Below are the code and all the weights of a small trained network. Each question names an input and a target symbol and asks about switching units off, where a switched-off unit gives its printed mean instead of its output.

import numpy as np


def w(rows, s, z=0):
    codes = np.array(rows[::2]) - 128.0
    scale = np.full(codes.shape[1], s)
    scale[-1] = z or s
    return codes * scale


def norm(h):
    return h / np.sqrt((h * h).mean(-1, keepdims=True) + 1e-5)


def f(y):
    return y / 2 * (1 + np.tanh(0.7978845608 * (y + 0.044715 * y**3)))


def softmax(a):
    e = np.exp(a - a.max(-1, keepdims=True))
    return e / e.sum(-1, keepdims=True)


def log_softmax(a):
    a = a - a.max(-1, keepdims=True)
    return a - np.log(np.exp(a).sum(-1, keepdims=True))


def net(x, mask):
    ids = ['βδεηθμψ'.index(c) for c in x.split()]
    T = len(ids)
    res = E[ids] + P[:T]
    u = 0
    for l in range(2):
        q, k, v = (norm(res) @ M[l].T for M in (Q, K, V))
        z = softmax(np.where(np.tri(T) > 0, q @ k.T / 3**0.5, -1e9)) @ v
        res = res + np.where(mask[u], z, O[l][:, -1]) @ O[l][:, :-1]
        u += 1
        y = f(norm(res) @ A[l][:, :-1].T + A[l][:, -1])
        res = res + np.where(mask[u : u + 4], y, B[l][:, -1]) @ B[l][:, :-1]
        u += 4
    return log_softmax(norm(res)[-1] @ U[:, :-1].T + U[:, -1])


Q, K, V, O, A, B = {}, {}, {}, {}, {}, {}
E = w([
[104,90,143,137,126,157,121],'β',
[88,99,123,109,113,148,115],'δ',
[251,36,107,74,156,162,127],'ε',
[134,120,41,36,98,73,139],'η',
[168,219,189,133,90,102,55],'θ',
[201,150,192,124,146,67,186],'μ',
[87,142,52,225,144,98,151],'ψ',
],0.02)
P = w([
[84,153,118,189,9,204,204],'0',
[58,45,121,197,85,94,65],'1',
[146,179,93,145,90,183,198],'2',
[119,98,140,154,150,82,98],'3',
[133,149,60,102,119,185,184],'4',
[128,98,175,117,162,48,122],'5',
],0.013)
Q[0] = w([
[149,79,144,168,161,132,70],'0.h0',
[214,117,89,91,93,176,145],'0.h0',
[93,97,151,43,253,126,35],'0.h0',
],0.0073)
K[0] = w([
[103,123,135,113,75,199,65],'0.h0',
[121,199,102,98,232,73,158],'0.h0',
[144,50,255,36,101,234,79],'0.h0',
],0.0062)
V[0] = w([
[182,91,94,134,46,185,27],'0.h0',
[103,143,53,183,63,71,91],'0.h0',
[136,154,56,254,167,120,174],'0.h0',
],0.0081)
O[0] = w([
[72,158,113,99,113,159,6,253],'0.h0',
[108,133,75,117,222,79,139,135],'0.h0',
[225,90,110,182,159,79,106,151],'0.h0',
],0.013,0.0046)
A[0] = w([
[127,149,127,96,132,246,134,3],'0.n0',
[119,171,120,150,103,143,250,218],'0.n1',
[54,19,152,145,104,44,2,79],'0.n2',
[15,156,173,141,78,20,88,66],'0.n3',
],0.0087,0.0041)
B[0] = w([
[65,118,110,74,9,113,82,163],'0.n0',
[163,187,250,91,112,226,143,172],'0.n1',
[194,156,189,213,177,95,254,254],'0.n2',
[120,75,79,182,174,9,43,189],'0.n3',
],0.0086,0.0059)
Q[1] = w([
[141,9,168,128,183,188,140],'1.h0',
[103,188,2,232,107,171,76],'1.h0',
[107,111,190,220,127,12,102],'1.h0',
],0.0079)
K[1] = w([
[135,3,87,72,104,125,117],'1.h0',
[144,191,6,238,76,151,86],'1.h0',
[37,27,41,152,43,87,200],'1.h0',
],0.0069)
V[1] = w([
[153,254,182,175,92,73,83],'1.h0',
[73,67,95,153,105,91,153],'1.h0',
[146,246,146,119,132,70,77],'1.h0',
],0.0084)
O[1] = w([
[243,3,157,102,204,217,18,67],'1.h0',
[103,151,123,75,172,27,129,21],'1.h0',
[184,7,124,79,83,214,79,3],'1.h0',
],0.0065,0.0014)
A[1] = w([
[163,80,86,119,97,138,94,159],'1.n0',
[125,154,90,175,111,26,103,253],'1.n1',
[207,144,246,132,92,171,163,71],'1.n2',
[163,66,116,229,191,21,161,193],'1.n3',
],0.013,0.0066)
B[1] = w([
[61,139,160,184,157,85,117,158],'1.n0',
[139,61,157,123,211,96,107,202],'1.n1',
[154,49,234,36,90,250,205,192],'1.n2',
[33,172,22,208,136,2,49,248],'1.n3',
],0.012,0.018)
U = w([
[211,141,157,120,144,146,173,254],'β',
[192,137,73,230,148,80,152,212],'δ',
[138,156,92,142,5,115,107,118],'ε',
[101,166,154,223,167,182,158,68],'η',
[117,163,61,52,153,125,163,103],'θ',
[83,35,190,123,132,55,115,45],'μ',
[203,69,90,149,157,195,28,86],'ψ',
],0.011,0.0085)

Each question gives the input, a string of symbols that net reads in full, and the target symbol t.
The units are the heads (3 rows each of Q, K, V and O) and the neurons (one row each of A and B). Each row of codes is followed by its name. A weight is (code - 128) times the scale printed after its matrix; where a second scale follows, it is the last column's (O, A, B and U).
mask holds one flag per unit, layer by layer, with each layer's heads first. A switched-off unit (its flag False) gives its mean, the last column of its rows in O or B, instead of its output. The means were averaged over made-up inputs and are rounded, as every weight is.
A unit's drop is (log p(t) with every unit on - log p(t) with that unit switched off) / (log p(t) with every unit on - log p(t) with every unit switched off).
The circuit of an input: a set's keep is (log p(t) with only the set's units on - log p(t) with every unit switched off) / (log p(t) with every unit on - log p(t) with every unit switched off). Starting from all 10 units, units are removed one at a time, each time the one whose removal leaves the highest keep (on an exact tie, the one counted first), for as long as the keep stays at least 0.8.
circuit, biggest first: the units of the circuit, biggest drop first
k most important neurons: the k neurons with the biggest drops, biggest first
top k neurons in layer l: the k neurons of layer l with the biggest drops, biggest first
drop of u: that unit's drop, to one decimal
input ε ε η, target θ: circuit, biggest first	[1.n3 1.n2 0.n2]
input δ θ δ, target ψ: 3 most important neurons	[1.n3 0.n2 1.n2]
input θ ε β, target ψ: circuit, biggest first	[1.h0]
input ε ε ε θ ε ε, target β: circuit, biggest first	[0.h0 1.n3]
input θ μ η, target β: 3 most important neurons	[1.n3 0.n1 0.n3]
input ε θ ε, target ψ: circuit, biggest first	[0.h0 1.n3 1.n2 0.n2]
input θ ε ε, target ψ: 2 most important neurons	[1.n3 0.n0]
input θ ε δ, target ψ: 2 most important neurons	[1.n3 1.n2]
input ε μ ε θ β, target ψ: 3 most important neurons	[0.n2 0.n0 1.n3]
input η η ε δ, target δ: 3 most important neurons	[0.n2 1.n3 1.n2]
input ε η β ε ε, target ε: circuit, biggest first	[0.h0 1.n1 0.n0]
input η ε β, target θ: 2 most important neurons	[1.n3 0.n2]
input ε μ θ ε η, target ψ: 2 most important neurons	[0.n2 1.n2]
input μ ε ε μ ε, target β: circuit, biggest first	[1.n3]
input ε ε β, target ε: top 2 neurons in layer 0	[0.n3 0.n0]
input ε μ ε ε θ, target ψ: top 2 neurons in layer 0	[0.n2 0.n1]
input η ε ε, target θ: top 3 neurons in layer 0	[0.n3 0.n1 0.n2]
input θ θ η, target ψ: 3 most important neurons	[1.n3 1.n2 0.n2]
input θ μ δ, target β: drop of 0.h0	0.6
input θ ε ε μ θ, target β: circuit, biggest first	[1.n3]
input μ μ β, target β: drop of 0.n1	0.5
input ε η η, target θ: drop of 0.n2	0.2
